Each row has a hidden value. The values are split into ranges, and the band after each row names the range that its value falls in. Each part has its own value, ranges and names.
[  54  111  -29 -227  -43   25 -338  -88   43  122  -81 -194  230  282
  110 -332   93  -58  380  -54 -133  -84   14  163 -112  153   76 -217
 -147  -19 -307 -318  -54    6 -211  104  167 -134  135  -44 -139 -198] : CJ
[ -60  -52 -123   99  113   62  -20  -73  144   24 -177  156  144 -106
  125  153    3 -111  218   12   -6   15  110  -36   -9 -109  -70   -6
  -50   57   35 -125  -47    8 -138   41    6   36  -42  155  -63 -113] : GL
[ 189  122  226  -55   15   83 -353  -99  111  239  183   -7   68  316
  100  -82 -186 -290 -233  -22   82  -44  -37   -6 -131  206  101  -96
  -76  -62  109 -117  -45 -207  -93 -223 -195 -169   27  -22 -219  -37] : LZ
[ -39   13 -163 -100   -5   14  -53  -22   18  -25  -46   44   50   38
  -75  -64    4  -28   40  -89  -79  -82   -2   35  -42   19   30   97
 -135  -70 -198  -28  -57  -13 -173   27   80  -45   97   30   99   27] : GS
[  41  324  122   33   24 -127 -134 -159  123   57 -109 -289  110 -303
  137   30  236   94  -47   72   33    4  131 -117 -319  -45   12 -127
   60  140  124  152  107 -107   88  -77  231 -177 -270   36 -104 -227] : GL
[ 137  358  111   72 -238  232 -253   58 -129   68  267   82 -280  144
  -77 -253  297   46  181  179  -80 -273 -221  186 -325   74  -19  -71
   32 -302  -46 -410  -22  283   -5   72  171  -59   42   91  -75  171] : Jd
[  43   65   61    2  -59   52  -27   10   22  106   60   79  -59  120
  -11  -63 -115 -100 -112    3  -18  -18  -42   36  -95   -2   54   55
   21 -112   38  -59   29    7  -29 -176  -79  -57   15  -10  -49   95] : LZ
[  69  -14 -115  -43   35  -33   28   56  -51  -11  -65   58   -5   -9
  -78   45  -98  -13   55  -61   25   21  -23  102   12 -110  -35  103
   53  -36  -84  -38   34  -16  -60 -123  162  -53  -62   10  -47  -49] : CJ
[ 113  -94 -101   65   81  -10  280   92  -72  -87   46  326 -311 -182
 -275  266 -212   14 -345   35    8  -25  -92  -42   70 -270  -59  365
  117 -177  179  167   62  118    2 -262   22  -10 -148  115    6  159] : Jd
[ 175  104  123   46 -133 -373   19  -36   50 -320  -97 -294  -77  177
 -190  -28 -123  -54  289  -42  -34 -100   -9 -215 -249 -167 -202  260
 -219  -89  -42  284    2  162 -285 -265  -80 -130 -310   -4  101  -46] : Hl
[  74  117  199  159 -205 -256   72   22  139 -203 -125 -175  -78  191
  -50  -58  -95  -80  279   55 -109  -69   13 -215 -285 -169 -204  140
 -106  -91   71  117   29  274 -197 -237 -300  -13 -234    0   77   24] : Zj
[ -26    0  -68   29  -32  -33   16   95   93  -21 -126  147   62   30
   -6   -5  -21  -34   29  -61  -88  -41  -10  -24  -75  -52  -48   29
  -44  -89  -68  -59   12   14 -126  -14 -162   74   54   83   76  -52] : GS
[-15  45 -52  -5 -61  14 -18  35  51  15 -48  19  27  54  -3 -16 -68 -78
  13 -24 -29 -26  16  19 -54 -32 -43  77   1  -6 -59 -53 -21  42 -91 -91
 -46 -11  33 -29  18  17] : FJ
[  59   76   61   -8  -40   80 -135  -35   45  115   89   15   -7  174
   30  -45 -121 -187  -96  -14   12  -41  -12   37 -104   65   37   34
  -15  -44   17 -104  -40  -50  -59 -171  -71  -87   33  -45  -78   77] : CJ
[  77  211  101  -81  -75  -30  -41  -45  -13   65    2 -166   26  -24
   -8  -41   70  -15  -34   50   -2  -68   65  -43 -168  -38   95   46
   53   19   33   60   56   28   15 -148  171 -124 -104  -18  -46  -25] : Zj
[-101    6 -138  131   71  195  -25 -155   53  106   21  126    6 -135
  102  163 -131 -162   72   47  171  100   74   70   59  -69  -68  129
   11  100   82  -51  -69  -14  -61  -90  141  -77  -41   21  -96  102] : Zj
[-137 -176 -454  -70  198  222 -271 -409  -12   43  165  -52 -162   77
    7 -201 -241 -214  -53 -228  -83   39  -72  441    1  198  -15  142
 -254  -13 -377 -246 -256 -272 -129  -58  386 -327  264 -261 -158  253] : CJ
[  33   73  -14 -105  -16   62 -251  -68   74   94  -12  -87  171  224
   88 -121    9 -181  136  -64  -54  -95   50   54 -117  130   64  -75
 -115   22 -151 -214 -101  -84 -152   -7   25  -84   99  -28  -58  -58] : Hl
[  86  167  -28   40 -116  118 -126   21  -99  -38  135   68 -159   78
  -88 -108  155  -61   80   -2  -75 -228 -111  121 -230   19   -2   88
  -46 -197 -101 -213  -60   66  -45  -11  149  -27   76   61    1  108] : GL
[ -19  106  -42  -53 -126   42  -40   85   39   -8   24  -33  -44  140
  -86  -54   30  -61  -77    6 -142 -143    3   -9 -163   44   -1   71
   11  -27 -117 -138  -80  114  -66  -56  -60  -19   53  -77  141  186] : FJ
[ 232  -95   -4  -27  155  -36   26   25    3  -43   74  152 -133   23
 -161  247 -195 -209 -461  -84  -43 -140  -11  -75  -54  -79   37  234
   38  -75  147   50  -48 -163    1 -305  -59  -59  -74   46  -93   18] : Hl
[   7 -122 -268   61  185   82 -163 -229    0  -25  105    5 -138   13
  -12   41 -237 -220  -95 -180   41   38  -47  255  -49   50  -91  166
 -110    9 -138 -119 -156 -277  -58 -187  230 -218   28 -136 -148  121] : FJ
[ -32   10 -266 -189  101  302  -88   73 -157  266   89  244  113 -105
   13   47   13  -67 -280 -126  111   -2   -3  308  147   90  229   25
  168   27 -165 -222  -14 -290  113   13  376  -25  266  -13  -73   12] : ZP
[  42  141   -9   16  117 -126  -94 -123  136   46 -128 -157   30 -226
   59   61   33  113  -33   55   11  104   56  -22 -160  -80  -82 -109
   69  103   68   58   83  -46   14  -90  182 -196 -281    4 -137 -169] : Jd
[ 103  -23  -59   -8   38  -30  141   63  -47  -32   14  185 -189  -76
 -189   99 -130   30 -200    9  -29  -27  -78    7   -1 -168  -11  208
   68 -156   67   75   66   77  -25 -187   49  -48  -98   73  -20   68] : Jd
[ -71  -33  -63  -21  -37  -70  120   78   90   15 -145   18   87   24
    7   30 -146  -80 -115  -89  -62   44   77  -34  -34  -76   11  106
   45   39  -41   58   31  -43  -39 -169 -143   27   28  -67   84   19] : Hl
[  86  255  189  -75 -106  -24  -19  -47  -17  121   30 -117  -11  -11
   -8 -104   92   41  -36  104   -8  -57   28  -63 -199  -46  159    6
   56  -72   97   77  124   79   32 -151  135 -132 -133   39  -56    2] : Jd
[  10  121  128   91 -193 -129  -12   31  152  -91  -67 -110  -20  180
  -13  -76  -98 -104  100   29  -80  -62   12 -159 -202  -54 -150  101
  -93  -47   19   62  -18  191 -186 -169 -320   -5  -70  -41   89   46] : FJ
[  29  -20 -245  -66  161  152  -52  -12 -180  114   73  202   34 -132
  -39   99  -21  -67 -107 -177  164   23  -37  277   42    2  159  107
   59  -49 -135  -97   13 -360   74  -66  451  -88   65   59  -68    3] : GS
[  83    5 -148  -86   78   -3  -20   25  -90   36  -16   77  -14  -56
  -98   35 -102   30    7  -69   89   56  -58  159   60  -81   -5   92
   52  -49 -102  -16   51  -73  -52 -104  279 -112  -62   18  -83  -64] : LZ
[-102   77 -180  -32  -74   45  -67  -15  -18   -2  -94  -32  122   14
   25  -98   41   -8  345  -61   35   11   24  130  -27  -19  -39   45
  -76   16 -242  -98  -31   32 -157   61  208  -35   61   -8   66  -15] : ZP
[  32  129 -130 -195   26   64 -151   43   -9  146   40   46   23  -73
  -92  -51  -23  120 -228   -4   50   27  -72  112   65   66   22  -24
   58  -13 -129  -16   31  -23  -68   10  178 -140   41  -25  -29  -55] : Jd
[  47  -46 -161  -59  117   34  -60 -135  -29  -26   58   32 -131   73
 -133   -3  -49  -46   74  -30  -84  -69  -36  104 -101  -18   59  112
 -108 -104 -117 -136  -82  -11 -104  -65  266 -193  -99   25  -11  180] : TG
[ -73  125  -36  -92 -123   88 -191  -67   13  132  -14 -124  151  226
  103 -254   -6  -94  320  -40   -1   11   20  159  -90  109   60  -71
  -89   -1 -231 -203  -36   11 -143    4  121 -103  111  -90  -18   31] : CJ
[  67  191  170  -40  -76  -23   13  -53    6  120   27  -37  -31   -1
   -7  -85   30   22  -49   85   -1  -27   12  -60 -172  -63  162   28
   31 -106  123   86  127   50   19 -165   68 -118 -129   64  -52   24] : TG
[  14   46  -34  -37  -67  -58   60  116   38  -33 -102   45   44   21
  -63   16   -7  -21  -38  -41  -81  -73   22  -53  -81  -77   -3   92
   18  -43  -56   10   23   46  -77  -80  -73   41   10   30   92  -22] : ZP
[  41  510  333  484 -264 -204  -23  385  155    6 -213  -78  113 -175
  184  238  217  220  512  266  355  223   -6 -151 -381 -238 -441 -314
  404  137  295  -77  269  224  113  -81 -165  114 -656  145   75 -188] : LZ
[  75  -87 -104   23  140 -167   49  -38   44   -9 -149  126   23 -139
  -36   76 -293   54   49  -89  173  223  -62   57  141 -201 -131  113
  -32  -63   29  220  144  -99 -155 -185   54 -108 -169   89 -159 -258] : TG
[ 151   88  207   -2  -23   67 -180  -24   85  187  163   72  -21  248
   37  -23 -210 -252 -308   -6   51  -41  -43  -38 -118  110   84   10
  -10  -97  157  -49   -8 -128  -42 -271 -249 -101   12  -15 -140   56] : LZ
[  24   25 -108 -134   13   59 -174  -72    5   67  -51  -42  121  156
   25 -125  -14  -77  286  -35  -39  -35   17  128  -12   39   27  -34
  -97  -11 -203 -210  -64   28 -187   29  190 -107   53   -2  -81  -60] : CJ
[   4  -15  -79   -5  -17  -77  103   72   16  -13 -133   45   37  -48
  -22   34 -136  -20   -7  -69   13   61   17   35   16 -142  -54  125
   62   -3  -34   67   71   -6  -52 -161    0    5  -22  -15  -18  -87] : FJ
[ -35  139   17  -63 -189  108   -8   96   -5   38   71  -21  -54  205
  -65 -116  103 -106  -87   16 -201 -216   20    2 -237   71  126   71
   30  -76 -108 -207  -77  118    3  -62  -56   16  124  -75  168  280] : Hl
[  61  -11  -47   35   18  -38   68    5  -36   30  -75  117  -34  -70
   -8  -12 -155   -4   69  -44   70   96  -54  117   33 -168  -47  106
   46 -103   17   45  118  -12  -45 -175   93  -40  -45   50 -152 -127] : LZ
[ -65  239   -1 -229 -223    6 -311  -45    4  154  -69 -283  227  314
  119 -541  129   59  471  -63 -104  -11  -37  232 -168  193   98 -240
 -147  -68 -419 -252   28   55 -191  122  168 -142  191 -128  -18 -112] : LZ
[  85   49 -206 -155   78   44 -110   12 -115   32   42    8   12  -68
 -120   46  -47    7  -86  -97  103  -12  -40  178   60    0   11  114
   40   19 -176  -28  -23 -132  -50  -65  367 -143    6  -36  -53  -54] : FJ
[  52   14 -100 -134   -2   43  -73  -38  -24   16   22   -5    4   99
  -85  -43  -79  -93   -2  -43  -39  -84    0   56    4    6   36  131
  -68  -36 -128  -52  -66   26 -144  -79  123  -97   62  -27  -21   32] : Zj
[ -47    1  -76  304   28  -59   70   63  114  -41 -108  140 -133 -114
   45  126 -133   17  100    8   53  170  -67   89 -146 -172 -268    0
  124  -32   84 -101   69   15   24 -155  -92   -6 -232   15  -36   48] : Jd
[  29   32  -42  -16   64  -73    1  -57   58  -11  -83  -71   50  -63
    2   80  -23  -77  -91  -66  -38  -23   85  -35 -139  -58   36   74
    3   50   -2   48    1 -126   -7 -151   91  -86  -97   -9  -12  -34] : ZP
[ 114  200  236 -123 -235 -133  206  331   14   29 -175   31  142   68
  -98   48   88   74   12  138  -71 -123   85 -273  -66 -195   87   56
  187  -47  118  104  172  316  -51 -114 -202  155 -115  131  142 -110] : Zj
[  66  -40 -161   38   98   20   13  -21 -150  -14   29  107  -31  -46
  -52   85  -97 -119   31 -187  132   22  -39  212  -48  -80   55  179
   11  -78  -93  -29   20 -289   30 -185  326  -79  -35   30  -62   12] : GL
[ -54   63   32  -33 -129   41   67   73   58   81  -28   73  -41  144
  -31 -127  -21  -20  -28   42 -167  -57   -7   -9 -132  -20   87   24
   26 -122  -32 -118   31  159  -43  -80 -141    9   51  -11   89  176] : Jd

Part 2:
[   8  -42 -168  213  137   42  -97  142  113   -1  270  -20   -1 -100
   28  -37 -201    9   47  201  191 -124 -181   -2  -50  -32  -35  234
   42 -230   42   63  204 -282  105 -209 -241 -197   95  -35  106  -45] : QN
[ 218  -81 -124  304  127   79 -256  169  -61   -6   61 -138  -64   42
  -27  -85 -256  -90  119  326   83   -5 -271 -196  -77   56  -17  389
 -136 -109  214   69  183 -287   -7 -414 -171 -310  220 -290   19    5] : DG
[ -70  171   12  377  -17 -143 -123   87  324 -161   82 -118   98  -62
 -210  -18 -151  -68  -51   38  201   21   -8 -208   77    4  -25  -55
  198 -239 -322 -102  -94  -23  382   -3 -321   53 -335  257 -190   27] : Rq
[ 123  396  328 -127  324 -133   86 -110  188 -335  314 -102  214   17
   47  -18 -507   37   70  -38  -15  206 -354  276 -149 -248 -273 -405
  -66  103  -45    8  222  466  182   53  203 -140  -97 -280 -302  -81] : DG
[-268   77  181 -239  -42 -121  167 -333  -79  -58 -420   13  285 -135
  178   62  -52  109 -345 -365  -53   18  478  -19  -44 -186 -157 -246
  242  -63  -69 -102 -250  288  240  397  192  249 -356  238   27 -295] : Ng
[  98 -167   19  141 -189 -149   41  218  107 -168  -58  -80    3 -200
  242   15 -207  113  -70 -167 -446  170  -55   69  131  -94  -98 -172
  -74  -68 -140   61   33  357 -174  -59   84  203  226  -17 -180 -303] : FZ
[ -18  -48 -137  202  170   14  -33  210  195   42  399   74  -85 -123
 -100  -85 -106  -21   92  253  278 -255 -245   59  -50   23  -42  316
   10 -403   59    4  309 -170  135 -135 -322  -98  213   -2  225  125] : Bl
[  52 -158 -219  328  112 -157 -110 -114  212  -29 -159  -55  199   -7
   39  -65 -175   79   -6  125  137   46  182 -100  104 -245  -40   19
   -7 -196 -187   10 -159 -310  274 -114 -141 -149 -186  108  158 -127] : Ll
[ -32   50  -82   73   74  -79  -20   58  259  -35    9    9   30    4
  -77 -100  -10   32   53   12  161    9  -42   19  -42    7 -128  -45
   10 -333 -135  -33  138  163  174   17  -70  100   63   64  -29   39] : FZ
[ -49  268    6  269  119   29 -176 -155  204  -70  -63   35   81  363
 -176  -59 -139  -93  -80   -2  211  -31   87 -295   45   74  106   49
  226  -78 -143 -101 -186 -138  299  -16 -205  -86 -364  108 -150   49] : Rq
[-111  217   79  247  -61  -14 -177   42  144 -116   46 -139   42   33
 -128   36 -172 -103 -156  -50   97   38    7 -247   55   87   39   42
  267  -93 -157  -95 -105  -24  254    0 -258   43 -320  188 -293  -12] : DG
[  79  -61  111  197 -139 -115   28  220  131 -135  206  -20 -139 -274
   83  100 -230  -53 -180  -76 -283  -82 -249   32   91  -89  -48  -11
   53  -70  -72   53   34  178  -46   37 -155  174  124   29  -66 -120] : QN
[ 112   62  -93  157  254    5  -60  -51  139    8  175   31   34   60
  -71  -96 -211  -24   66  251  296 -184 -171  -38  -89 -118  -50  203
  -37 -188   72   36  134 -279  213 -150 -145 -261   26 -103  211   51] : DG
[ 223  163  112 -200  -77   20  165 -292  -58   82 -370  254 -134  312
  184   26   30  -36 -231 -234 -270 -258   -3  -78  -27  -17   -5  -78
   72  163  149  105 -162  123 -178  188  391   62  144 -168  104 -173] : QD
[ -43  135   24  -58  177   -9  -34   47  167  -66  300  -69   82  -17
   57    5 -215   19   49   41  151   69 -190  211  -91  -23 -152  -19
   97 -136   32    2  259   62  140  -17  -32  -94   -7 -128 -139   -6] : DG
[ -34  264  -55  311    1    0 -185  -74  244  -28   25    8    0  310
 -105   -5 -117  -73 -103  -40  108  -26    2 -243  139  100  129   36
  270  -66 -193  -57 -152 -174  184  -32 -201  -83 -272  182 -234   29] : NR
[ 107 -190   -7   18   37  -67  -36    7   49  -31 -156  -11   22  -14
  135   11 -111  -13  -50  -12 -125   79    3   60  -31  -80 -123   24
  -43  -77   80   33    3   80   24   -2   48   66   79 -218   45 -109] : Ng
[  50 -147 -147   35  -44  -47  -27   59  120  169  -34   77 -113   29
   85   15   88  -18  -39   31   22 -115  -37   75   27   71  -57  192
   77 -230   88   26   95 -105  -19   28  -23   48  196  -69  130   35] : Rq
[   1  -78  -24   44    8  -75  -69   43  109  -27  -10  -87   13 -123
   62   18 -131    2  -89  -22    0   65  -48   40  -29  -98 -127   17
   13 -162  -17   10   62   71  108   27  -68   86   29  -13  -33  -51] : QN
[ 176  -70 -220 -298  -36   -5 -242 -249  385  322 -146 -296   67  319
  -40  -24   44  -32  -62  123  596  126  133   46 -129 -190  -95  199
    5  -99   34  -21  -20 -528  483   71   65   26 -277 -122   26  208] : QN
[ 172  -35   -1  158 -101  -94   11   89  204  -16  -34   42 -126  -46
  -37   25  -18 -105  -90   27  -29 -166 -142  -78   13   -9  -52   43
   58 -127  -60   48  -42  -32   93   31  -80  117   45  -44   69  -16] : FZ
[  28  -95   84  -87  -62  -86    9   20  185  -20  110  -99    5 -144
   89   79 -167  -18 -182  -70   -9    5  -32  138   -1 -181 -100    9
   63  -75   -9   -3   11   45  170  143  -51  189  -75  -26    0  -56] : DG
[-404 -346 -169  146 -227  311 -307  288 -272  164 -262  -58 -144 -103
  -23   18  195 -135 -264  -51   69  -97  372 -424  -44  434  164  675
  315 -380  238 -123  -35 -205   12 -105 -481  293    0  176   18  -63] : RN
[ 347 -289  -25  333   99 -105 -176  395  266  -86  300  -76 -263 -171
 -164  -21 -174 -223  145  352   -3  -21 -546   70  -48  -21 -135  270
 -241 -256   93   70  257    5   66 -220 -330   40  347 -390   91  233] : Bl
[  24  -52  -25  132   65  -42  -80   -7  114  -35   21  -95   92  -60
  -19  -43 -208   -1  -63   98  155  -34   32  -88  -24 -139  -45  139
    4 -159  -12  -25   -4 -142  239  -64 -152  -33 -104   15   84  -53] : Bl
[ 209  -16  101  280  -12  -68  -37   44  136  -92   54  125 -175   73
   -4   84 -167 -177 -150    6 -230 -164 -228  -87  104  -16   47   68
   91   40    7   54 -134  -22  -10   14 -144   28   11 -144   24  -16] : Ll
[  61 -100 -294 -145   76  -43 -111 -185  279  220 -280  -44  110  301
   56 -117  131   95   79   42  330  125  201   82  -62  -55 -126   43
  -27 -257  -25   -7   51 -191  220   13  152   -4   -3  -80   73   59] : FZ
[ -95   34  -74 -230 -159  -52   89  -15  -31  111 -261  -74   66  -49
  187 -141   21  258  -59 -216  -81   70  176   21  -22  -17 -142  -39
 -109 -284    1  -36  206  401 -130   51  306  196  353  184  -70 -175] : QD
[ 208  160    3  -63  -31  -91  -61 -383  182  117 -330  -25   33  364
   15  -21  -85  -15 -197  -94   98  -29  106 -152   23 -204   -2  -50
   15   85  -47   -2 -248 -140  206  145  197   -7 -195    5   10    9] : QN
[  64   75   81  126   57  -38  -84  -94   -8  -50 -156  -26   21   71
  -38  -24 -166  -70 -113   11   -1  -32   -8 -183  -25  -43  -37   85
   22  -57   51  -32  -77   33  123   -7  -38  -28  -63  -46   -8  -28] : Ll
[ 301   12  196 -148 -139 -163   88 -175  123   25 -145 -122   -3  -25
   48   16 -216  -20 -230  -48  -36  -99  -39  -32  -30 -331 -102  -15
 -134   86   46   12 -119   48  174  164  197  148  -35  -92  120  -55] : Bl
[ 101  368 -234  -93  333   20  182  -70   27  137  205  273   57  138
  217    0   85   59  323  214  277 -280 -372  325 -217  241 -267  -51
  264 -141  207  212  456 -309 -109 -141  335 -626  282 -365  121 -100] : FZ
[  59  -10  -33   -4  121   78  -66   52   38  -51  -77   32  -40   74
    6  -73  -59  -49   33   39   31  -12 -107  -36 -141   63 -102   76
  -29 -162   98   45  136  102   23  -91   -4   15  153 -204   -5  -45] : QD
[-110 -205   11  -24 -152   55  -28  415   27  -17  247  -60 -149 -262
  148   51  -61    0  -60  -77 -194   31 -158  160  -18  180  -81  194
   75 -254  121    0  313  270 -161  -38 -146  270  330  -87 -136  -85] : RN
[ 202  165  211   -8  182 -116  -16 -208  178 -180  -20  -79  131  156
  -26  -61 -380  -14  -63  -13    4  103 -103   -2  -54 -295 -110 -168
 -136   77  -38  -24  -60  204  234   49  103  -25 -149 -172  -79  -28] : Ll
[-162  -75  -48 -225  -96 -121   39   37   63   73  -13 -171  113 -183
  224  -80 -122  279  -77 -201  -76  209  126  221   29 -154 -180  -53
 -121 -304  -27  -68  269  422  -50   96  178  223  285  193 -115 -117] : NR
[  11   -5   -8  -35  -37  -50  -48   56  180   23  -30  -72   -6   -1
  -21  -20  -16  -24  -43  -17  113   29  -22   18  -61   21 -115   42
   50 -206  -17  -37   89   92  159   59  -26  150   10  -34  -64   31] : RN
[ 187   96  -52  -67  -81   94 -104 -125  139  118 -188  -62  -50  231
  -58   21   33 -156 -122   73  286 -170    8 -215 -132   37    1  179
  169   25   73   53 -127 -421  260  -13   14  -32 -219 -144   40   -9] : QD
[ -36  154   12  -55   29   83   47  121 -129   48  142   32  -24 -116
  125   71  -37  -52    3   70   87 -195 -193   51 -166  228 -134  178
  255 -103  244   65  265 -117  -42  -66   39 -190  124 -190   -9 -120] : Ng
[ 165  -53   63   74  -60  -10 -148   35  153  -31   31 -136  -83   -8
  -20   99 -173 -176 -170   47   42  -14 -146  -79  -44  -80  -35  125
   89   38   38   37  -85 -183  202    6 -150   69 -162 -160  -58    4] : QN
[   0  345 -109  375  -90  -35 -179  -47  371  -35 -106   14   -2  452
 -192 -123  -34   -7  -31  -90  111   19   62 -362  191  164  165  -60
  190 -158 -363  -99 -169  -15  171  -64 -139   18 -207  307 -331   53] : FZ
[-143  -43  174  -48 -217 -149  129  273  -47 -100   87 -125   -8 -462
  147   11 -160  130 -151 -207 -295   49  -54  106   25  -23 -180  -44
  -28 -267  -13  -66  242  602 -120  113   31  337  309  172 -144 -174] : Rq
[ 146  -88   67  163  -42 -181  -16   46   88  -91  -69 -115   18 -206
   20    7 -207  -22  -95   39  -95    9  -86  -49   23 -185 -130    2
  -84 -110  -41   11  -24   92  116   -5  -42   65   38  -24   39  -80] : Ll
[ -67 -185 -154  228  106  -17 -253  184  213  -13  121 -222   36 -203
 -205  -78 -118  -77   26  258  407   45  -37 -114  -97  -64  -98  300
  -32 -418  -46  -64  135 -211  400 -146 -438   42  -88   64   71  143] : NR
[ -69 -150  -74  -11 -127  -41    5  230  153   17   80  -72  -34 -221
   81   -1   -6   47  -50  -42    5   -1  -19   95  -16   31 -115   81
   55 -299  -34   -3  182  120   43   15  -90  222  158   52  -21  -78] : FZ
[ 262  -14  -62  106  -32  -68 -106  -78  328  142  -58   67 -175  294
 -117   16   52 -177  -78   90  149 -157 -128  -69   37    0   22  158
   68  -78   -2   14 -110 -252  190   74  -78   54  -52 -143   96  202] : Rq
[-215   63  284 -127    5 -137  130 -384  -76 -176 -415   64  238  -95
  176  132 -165   17 -441 -414 -240   41  418  -49   27 -260 -100 -321
  264   89  -99  -79 -414  329  221  435  118  265 -463  189  -16 -315] : DG
[  17 -106  -43   65  -39  -76  -92   98  165  -16   81 -130   19 -112
   93   64 -133  -15  -71    6    3   91  -55   92   26  -59  -99   45
   91 -124  -30   15   57  -53  118   -6  -94   55  -36  -44  -87  -61] : DG
[  23 -308   -2  106  150  -62  -17  126  254 -159  113  110   -5 -169
   98  181  -54 -186  -62   31  -51   11  -94  256  -56  -45 -162  -66
  237  -91  -17   87  -62  -94  216  111 -241  127 -205 -314   97  -92] : RN
[  -9 -175  -15   26 -135 -173  -36 -109   45  -77 -536 -150  186 -112
  129  -13  -49   80 -170 -187 -146  230  342 -124   26 -174 -155 -180
  -17 -113 -158  -32 -231  203  157  101  124  242 -147   96  -62 -254] : FZ
[  40   62 -164 -415  389  209  -57 -542 -238  302 -379   73  229  540
  190 -224 -101  176   40   96  380  -55  298  -20 -261 -135  -58  317
 -163  -45  467   -4  126 -289   72  -92  398 -390  115 -309  335  -47] : Bl
